Below is a small trained network, with its code and all its weights. Each question gives an input and a class and asks what happens when units are switched off, that is, made to give their printed mean instead of their output.

import numpy as np


def w(rows, s, z=0):
    codes = np.array(rows[::2]) - 128.0
    scale = np.full(codes.shape[1], s)
    scale[-1] = z or s
    return codes * scale


def norm(h):
    return h / np.sqrt((h * h).mean(-1, keepdims=True) + 1e-5)


def f(y):
    return y / 2 * (1 + np.tanh(0.7978845608 * (y + 0.044715 * y**3)))


def log_softmax(a):
    a = a - a.max(-1, keepdims=True)
    return a - np.log(np.exp(a).sum(-1, keepdims=True))


def net(x, mask):
    res = np.array(x, float).reshape(1, 7) / 4 @ E
    u = 0
    for l in range(4):
        y = f(norm(res) @ A[l][:, :-1].T + A[l][:, -1])
        res = res + np.where(mask[u : u + 5], y, B[l][:, -1]) @ B[l][:, :-1]
        u += 5
    return log_softmax(norm(res)[-1] @ U[:, :-1].T + U[:, -1])


A, B = {}, {}
E = w([
[116,129,130,125,132,126,123,132,134,125,128],'x0',
[166,110,128,154,101,73,121,92,229,82,133],'x1',
[153,119,190,157,153,248,154,104,126,31,206],'x2',
[130,105,138,121,133,115,126,144,119,112,121],'x3',
[94,105,115,154,193,146,115,56,130,106,27],'x4',
[139,138,141,128,133,126,132,142,134,126,112],'x5',
[146,130,110,115,133,121,130,124,112,110,130],'x6',
],0.013)
A[0] = w([
[140,149,141,99,66,102,109,234,127,119,229,12],'0.n1',
[59,147,91,75,179,207,114,196,63,182,88,26],'0.n2',
[63,123,111,159,191,111,181,68,93,85,48,14],'0.n3',
[138,145,122,192,57,76,89,120,181,48,147,38],'0.n4',
[75,188,144,122,155,165,110,174,2,130,142,4],'0.n5',
],0.0068,0.0042)
B[0] = w([
[128,210,148,220,128,126,167,129,155,218,232,254],'0.n1',
[154,90,66,142,100,171,146,138,134,161,103,229],'0.n2',
[152,136,126,177,125,134,100,126,99,112,91,212],'0.n3',
[106,58,135,71,125,132,162,123,165,157,93,205],'0.n4',
[101,14,129,93,121,131,246,158,194,159,66,208],'0.n5',
],0.013,0.0044)
A[1] = w([
[145,128,161,122,181,223,160,133,134,117,151,29],'1.n1',
[110,120,142,119,164,219,175,173,134,19,187,52],'1.n2',
[101,71,170,68,147,73,152,124,89,223,113,175],'1.n3',
[56,146,170,115,254,157,58,32,92,121,51,6],'1.n4',
[156,123,121,146,39,197,103,107,93,89,162,122],'1.n5',
],0.0077,0.0023)
B[1] = w([
[128,150,181,154,2,77,59,85,118,198,64,211],'1.n1',
[62,186,225,21,125,216,8,43,142,185,83,254],'1.n2',
[148,183,127,69,74,191,121,125,24,53,102,234],'1.n3',
[204,111,78,235,216,103,173,198,100,119,211,230],'1.n4',
[116,155,173,107,156,105,124,114,137,198,96,165],'1.n5',
],0.0075,0.005)
A[2] = w([
[118,139,165,135,140,150,140,98,122,82,127,6],'2.n1',
[110,160,69,119,73,66,108,174,103,152,91,20],'2.n2',
[121,174,132,107,88,105,93,145,78,176,254,75],'2.n3',
[147,100,113,119,78,85,150,95,250,44,134,76],'2.n4',
[121,168,106,102,62,128,75,95,105,125,85,46],'2.n5',
],0.01,0.0019)
B[2] = w([
[83,126,104,96,177,118,85,143,130,154,195,141],'2.n1',
[66,185,202,58,137,139,66,37,116,92,191,219],'2.n2',
[183,99,115,168,141,83,149,159,150,76,119,253],'2.n3',
[111,112,51,96,42,243,173,169,7,140,46,220],'2.n4',
[152,138,141,147,189,129,95,120,135,139,136,176],'2.n5',
],0.014,0.007)
A[3] = w([
[145,80,193,144,106,212,172,126,190,151,155,250],'3.n1',
[151,146,52,254,212,167,74,110,128,136,85,117],'3.n2',
[120,57,89,222,207,120,71,90,110,49,67,23],'3.n3',
[116,216,110,74,119,75,63,81,72,129,137,54],'3.n4',
[115,155,250,103,124,98,17,43,113,81,127,183],'3.n5',
],0.0085,0.0023)
B[3] = w([
[110,146,77,110,177,53,65,114,105,73,66,236],'3.n1',
[198,196,131,140,108,91,161,207,167,150,244,202],'3.n2',
[205,168,131,196,116,83,196,204,199,87,174,198],'3.n3',
[114,74,184,181,180,163,80,105,202,118,121,198],'3.n4',
[62,85,124,108,221,113,96,58,153,123,126,255],'3.n5',
],0.011,0.0087)
U = w([
[168,131,161,158,159,38,175,188,181,90,193,249],'0',
[66,99,198,74,198,107,8,33,168,87,131,52],'1',
[100,56,115,61,78,198,183,156,69,142,53,42],'2',
],0.013,0.0016)

Each question gives the input, the list of numbers given to net, and the class t.
The units are the neurons (one row each of A and B). Each row of codes is followed by its name. A weight is (code - 128) times the scale printed after its matrix; where a second scale follows, it is the last column's (A, B and U).
mask holds one flag per neuron, layer by layer. A switched-off neuron (its flag False) gives its mean, the last column of its row in B, instead of its output. The means were averaged over made-up inputs and are rounded, as every weight is.
A unit's drop is (log p(t) with every unit on - log p(t) with that unit switched off) / (log p(t) with every unit on - log p(t) with every unit switched off).
The circuit of an input: a set's keep is (log p(t) with only the set's units on - log p(t) with every unit switched off) / (log p(t) with every unit on - log p(t) with every unit switched off). Starting from the 12 units with the biggest drops (on a tie, the unit counted first), units are removed one at a time, each time the one whose removal leaves the highest keep (on an exact tie, the one counted first), for as long as the keep stays at least 0.8.
units of the circuit, in order: the units of the circuit, biggest drop first
most important unit: the unit with the biggest drop
k most important neurons: the k neurons with the biggest drops, biggest first
k most important neurons of layer l: the k neurons of layer l with the biggest drops, biggest first
drop when u is switched off: that unit's drop, to one decimal
input [-1,-4,-1,4,3,-7,7], class 2: 2 most important neurons => 0.n5; 2.n3
input [7,7,8,4,-5,6,3], class 1: units of the circuit, in order => 1.n2
input [-2,1,5,0,5,-1,-7], class 0: 2 most important neurons => 1.n4; 2.n2
input [1,-4,-3,8,-3,3,-1], class 2: 2 most important neurons of layer 0 => 0.n5; 0.n2
input [-5,-1,-5,-3,5,-4,-7], class 0: 2 most important neurons => 1.n4; 0.n3
input [-3,-5,2,-6,5,4,0], class 0: 2 most important neurons of layer 0 => 0.n3; 0.n4
input [1,-7,-3,-8,7,5,7], class 0: 3 most important neurons => 2.n4; 3.n2; 0.n3
input [3,-6,8,-5,-6,6,6], class 1: 2 most important neurons => 1.n2; 2.n4
input [3,-5,-7,-2,7,-2,1], class 0: units of the circuit, in order => 1.n4; 3.n2
input [2,-8,-8,-3,-4,-5,-7], class 1: 3 most important neurons => 2.n2; 2.n4; 3.n4
input [3,5,-5,-1,-3,7,-5], class 1: 3 most important neurons => 2.n2; 0.n5; 1.n3
input [-6,1,8,0,8,-6,6], class 0: 2 most important neurons of layer 1 => 1.n4; 1.n3
input [-5,1,-6,-7,-5,0,3], class 1: 2 most important neurons => 2.n2; 1.n4
input [-1,-4,8,8,-5,0,8], class 1: most important unit => 1.n2
input [-1,3,5,0,6,6,-5], class 0: drop when 3.n4 is switched off => 0.0
input [-8,-4,-6,7,7,2,-6], class 0: drop when 1.n4 is switched off => 0.5
input [-8,6,3,2,4,6,1], class 2: drop when 2.n4 is switched off => 1.3
input [1,-7,-8,-3,-3,7,1], class 1: 2 most important neurons of layer 2 => 2.n2; 2.n4
